Here is a tiny trained network, its code and every weight. The questions are about switching its units off for an input and a target symbol, where a switched-off unit gives its printed mean instead of its output.

import numpy as np


def w(rows, s, z=0):
    codes = np.array(rows[::2]) - 128.0
    scale = np.full(codes.shape[1], s)
    scale[-1] = z or s
    return codes * scale


def f(y):
    return np.maximum(y, 0)


def softmax(a):
    e = np.exp(a - a.max(-1, keepdims=True))
    return e / e.sum(-1, keepdims=True)


def log_softmax(a):
    a = a - a.max(-1, keepdims=True)
    return a - np.log(np.exp(a).sum(-1, keepdims=True))


def net(x, mask):
    ids = ['ΔΛΞαεζθτ'.index(c) for c in x.split()]
    T = len(ids)
    res = E[ids] + P[:T]
    q, k, v = (res @ M[0].T for M in (Q, K, V))
    z = softmax(np.where(np.tri(T) > 0, q @ k.T / 2**0.5, -1e9)) @ v
    res = res + np.where(mask[0], z, O[0][:, -1]) @ O[0][:, :-1]
    y = f(res @ A[0][:, :-1].T + A[0][:, -1])
    res = res + np.where(mask[1:13], y, B[0][:, -1]) @ B[0][:, :-1]
    return log_softmax(res[-1] @ U[:, :-1].T + U[:, -1])


Q, K, V, O, A, B = {}, {}, {}, {}, {}, {}
E = w([
[170,189,92,194],'Δ',
[90,163,139,202],'Λ',
[149,253,103,69],'Ξ',
[36,122,151,171],'α',
[182,96,198,108],'ε',
[51,173,111,143],'ζ',
[175,153,87,118],'θ',
[166,135,124,208],'τ',
],0.019)
P = w([
[109,101,77,124],'0',
[175,195,208,236],'1',
[104,109,52,138],'2',
[136,140,229,164],'3',
[107,115,45,142],'4',
[132,121,242,145],'5',
[108,109,52,139],'6',
[119,100,255,131],'7',
[107,111,47,142],'8',
],0.014)
Q[0] = w([
[119,139,49,2],'head 0',
[82,98,197,148],'head 0',
],0.0082)
K[0] = w([
[130,184,61,2],'head 0',
[67,124,212,100],'head 0',
],0.0098)
V[0] = w([
[136,254,179,117],'head 0',
[113,73,139,173],'head 0',
],0.0069)
O[0] = w([
[143,102,196,110,253],'head 0',
[135,140,108,247,112],'head 0',
],0.012,0.0065)
A[0] = w([
[174,44,154,81,101],'neuron 0',
[34,213,94,141,255],'neuron 1',
[51,86,95,136,202],'neuron 2',
[108,6,39,161,26],'neuron 3',
[123,41,61,112,129],'neuron 4',
[100,134,164,188,195],'neuron 5',
[119,94,86,167,82],'neuron 6',
[34,111,24,107,140],'neuron 7',
[150,40,90,116,166],'neuron 8',
[143,191,144,158,46],'neuron 9',
[121,113,126,64,38],'neuron 10',
[187,107,29,132,103],'neuron 11',
],0.015,0.0054)
B[0] = w([
[107,153,75,169,164],'neuron 0',
[193,102,127,199,246],'neuron 1',
[155,135,157,149,177],'neuron 2',
[188,57,173,7,158],'neuron 3',
[76,48,183,109,147],'neuron 4',
[149,179,108,35,251],'neuron 5',
[187,137,74,49,155],'neuron 6',
[20,178,185,144,184],'neuron 7',
[119,21,127,164,145],'neuron 8',
[105,41,118,171,179],'neuron 9',
[63,129,112,114,166],'neuron 10',
[69,155,24,99,156],'neuron 11',
],0.011,0.012)
U = w([
[245,157,129,156,246],'Δ',
[165,107,202,74,142],'Λ',
[106,227,121,29,67],'Ξ',
[139,155,59,148,106],'α',
[182,97,93,65,2],'ε',
[85,151,128,156,67],'ζ',
[140,41,123,144,132],'θ',
[85,109,101,95,73],'τ',
],0.012,0.0051)

Each question gives the input, a string of symbols that net reads in full, and the target symbol t.
The units are the heads (2 rows each of Q, K, V and O) and the neurons (one row each of A and B). Each row of codes is followed by its name. A weight is (code - 128) times the scale printed after its matrix; where a second scale follows, it is the last column's (O, A, B and U).
mask holds one flag per unit, heads first, then neurons. A switched-off unit (its flag False) gives its mean, the last column of its rows in O or B, instead of its output. The means were averaged over made-up inputs and are rounded, as every weight is.
A unit's drop is (log p(t) with every unit on - log p(t) with that unit switched off) / (log p(t) with every unit on - log p(t) with every unit switched off).
The circuit of an input: a set's keep is (log p(t) with only the set's units on - log p(t) with every unit switched off) / (log p(t) with every unit on - log p(t) with every unit switched off). Starting from the 12 units with the biggest drops (on a tie, the unit counted first), units are removed one at a time, each time the one whose removal leaves the highest keep (on an exact tie, the one counted first), for as long as the keep stays at least 0.8.
circuit, biggest first: the units of the circuit, biggest drop first
unit that matters most: the unit with the biggest drop
k most important neurons: the k neurons with the biggest drops, biggest first
drop of u: that unit's drop, to one decimal
input Ξ Λ Ξ Λ Ξ Ξ Ξ Λ, target Ξ: unit that matters most -> neuron 5
input ε Δ Δ ζ, target Δ: circuit, biggest first -> [neuron 1; neuron 7]
input Ξ Δ ζ Δ, target Λ: circuit, biggest first -> [neuron 1; head 0]
input Δ ζ Λ Λ Λ Δ ε Ξ, target Δ: circuit, biggest first -> [neuron 7; neuron 5]
input Ξ Λ Ξ Λ Ξ ζ, target Δ: 2 most important neurons -> [neuron 7; neuron 1]
input Λ Δ ζ, target ζ: circuit, biggest first -> [neuron 7; neuron 1]
input Ξ Λ τ Ξ Δ α ζ, target ζ: 2 most important neurons -> [neuron 7; neuron 5]
input Λ α ε α Δ ζ α α τ, target ε: 3 most important neurons -> [neuron 3; neuron 6; neuron 11]
input Ξ Λ ε Ξ Δ Ξ ε, target θ: drop of neuron 8 -> 0.5
input ε Λ Ξ Ξ, target Λ: drop of neuron 9 -> 0.2
input ε ε ε ζ Λ, target Δ: drop of neuron 1 -> 0.5
input ε Λ α, target Λ: drop of neuron 1 -> 0.1
